Here is a tiny trained network, its code and every weight. The questions are about switching its units off for an input and a target symbol, where a switched-off unit gives its printed mean instead of its output.

import numpy as np


def w(rows, s, z=0):
    codes = np.array(rows[::2]) - 128.0
    scale = np.full(codes.shape[1], s)
    scale[-1] = z or s
    return codes * scale


def f(y):
    return y / 2 * (1 + np.tanh(0.7978845608 * (y + 0.044715 * y**3)))


def softmax(a):
    e = np.exp(a - a.max(-1, keepdims=True))
    return e / e.sum(-1, keepdims=True)


def log_softmax(a):
    a = a - a.max(-1, keepdims=True)
    return a - np.log(np.exp(a).sum(-1, keepdims=True))


def net(x, mask):
    ids = ['ΔΛΣΦαβγεζηθπτω'.index(c) for c in x.split()]
    T = len(ids)
    res = E[ids] + P[:T]
    r = res
    for j in range(2):
        rows = slice(2 * j, 2 * j + 2)
        q, k, v = (r @ M[0][rows].T for M in (Q, K, V))
        z = softmax(np.where(np.tri(T) > 0, q @ k.T / 2**0.5, -1e9)) @ v
        o = O[0][rows]
        res = res + np.where(mask[j], z, o[:, -1]) @ o[:, :-1]
    y = f(res @ A[0][:, :-1].T + A[0][:, -1])
    res = res + np.where(mask[2:6], y, B[0][:, -1]) @ B[0][:, :-1]
    return log_softmax(res[-1] @ U[:, :-1].T + U[:, -1])


Q, K, V, O, A, B = {}, {}, {}, {}, {}, {}
E = w([
[32,63,151,106,108],'Δ',
[80,73,118,174,51],'Λ',
[102,171,158,102,171],'Σ',
[84,140,144,110,178],'Φ',
[160,184,201,79,68],'α',
[98,225,83,122,138],'β',
[151,129,4,115,142],'γ',
[205,152,112,46,73],'ε',
[88,227,179,118,170],'ζ',
[91,153,164,95,174],'η',
[81,137,117,107,192],'θ',
[128,119,140,100,155],'π',
[188,23,93,212,158],'τ',
[112,141,231,125,135],'ω',
],0.019)
P = w([
[147,189,146,1,202],'0',
[196,153,146,144,147],'1',
[202,156,151,126,150],'2',
[178,158,138,131,149],'3',
[153,166,114,150,147],'4',
[176,159,147,126,140],'5',
[152,164,155,139,139],'6',
],0.0094)
Q[0] = w([
[58,152,163,6,131],'H1',
[153,116,97,169,67],'H1',
[172,179,152,112,178],'H2',
[142,74,119,98,118],'H2',
],0.013)
K[0] = w([
[120,171,69,35,159],'H1',
[164,132,63,185,94],'H1',
[212,254,80,89,150],'H2',
[133,8,161,5,148],'H2',
],0.0089)
V[0] = w([
[65,82,15,71,249],'H1',
[94,49,238,213,72],'H1',
[36,63,184,162,84],'H2',
[191,146,182,253,211],'H2',
],0.0059)
O[0] = w([
[189,127,105,254,137,182],'H1',
[169,156,118,66,234,1],'H1',
[144,118,103,208,103,25],'H2',
[146,158,159,86,170,116],'H2',
],0.012,0.0048)
A[0] = w([
[118,201,239,163,239,38],'N1',
[121,173,2,115,83,214],'N2',
[143,159,9,198,71,3],'N3',
[177,206,163,108,102,224],'N4',
],0.0077,0.0032)
B[0] = w([
[250,60,2,14,174,251],'N1',
[157,216,70,83,122,178],'N2',
[108,112,96,27,233,166],'N3',
[75,202,138,238,82,254],'N4',
],0.0065,0.0051)
U = w([
[78,64,122,200,130,178],'Δ',
[184,166,99,204,140,107],'Λ',
[167,163,129,199,146,120],'Σ',
[88,152,127,147,110,99],'Φ',
[121,207,204,188,85,3],'α',
[106,235,77,197,133,121],'β',
[167,88,9,64,110,159],'γ',
[205,167,89,128,42,139],'ε',
[106,123,135,74,131,100],'ζ',
[168,152,77,147,177,116],'η',
[176,178,95,255,158,86],'θ',
[186,159,141,186,147,158],'π',
[226,80,82,155,167,109],'τ',
[129,114,119,56,188,116],'ω',
],0.0088,0.005)

Each question gives the input, a string of symbols that net reads in full, and the target symbol t.
The units are the heads (2 rows each of Q, K, V and O) and the neurons (one row each of A and B). Each row of codes is followed by its name. A weight is (code - 128) times the scale printed after its matrix; where a second scale follows, it is the last column's (O, A, B and U).
mask holds one flag per unit, heads first, then neurons. A switched-off unit (its flag False) gives its mean, the last column of its rows in O or B, instead of its output. The means were averaged over made-up inputs and are rounded, as every weight is.
A unit's drop is (log p(t) with every unit on - log p(t) with that unit switched off) / (log p(t) with every unit on - log p(t) with every unit switched off).
The circuit of an input: a set's keep is (log p(t) with only the set's units on - log p(t) with every unit switched off) / (log p(t) with every unit on - log p(t) with every unit switched off). Starting from all 6 units, units are removed one at a time, each time the one whose removal leaves the highest keep (on an exact tie, the one counted first), for as long as the keep stays at least 0.8.
circuit, biggest first: the units of the circuit, biggest drop first
heads that matter: for each layer, one digit per head in row order, 1 if its drop is at least 0.15 and else 0, layers parted by /
drop of u: that unit's drop, to one decimal
input ω γ Λ ω Φ η, target ω: heads that matter	11
input ω Σ α Λ Φ, target ω: circuit, biggest first	H1
input ω Σ γ ω ζ θ, target ω: circuit, biggest first	H1, H2
input π ζ θ Σ θ α, target α: heads that matter	00
input γ γ Δ, target Δ: heads that matter	10
input ω β Δ Λ Φ, target ω: circuit, biggest first	H1, H2
input ε Δ Δ, target Δ: heads that matter	11
input ω Λ α Δ ω Σ, target ω: heads that matter	10
input ω η α Δ β Δ Σ, target ω: heads that matter	11
input ω Δ η η, target ω: heads that matter	10
input ζ Λ π η π α, target α: drop of N3	0.0
input ω β ω, target ω: drop of H1	0.5
input ω α Λ Λ β ω, target ω: drop of H2	0.1
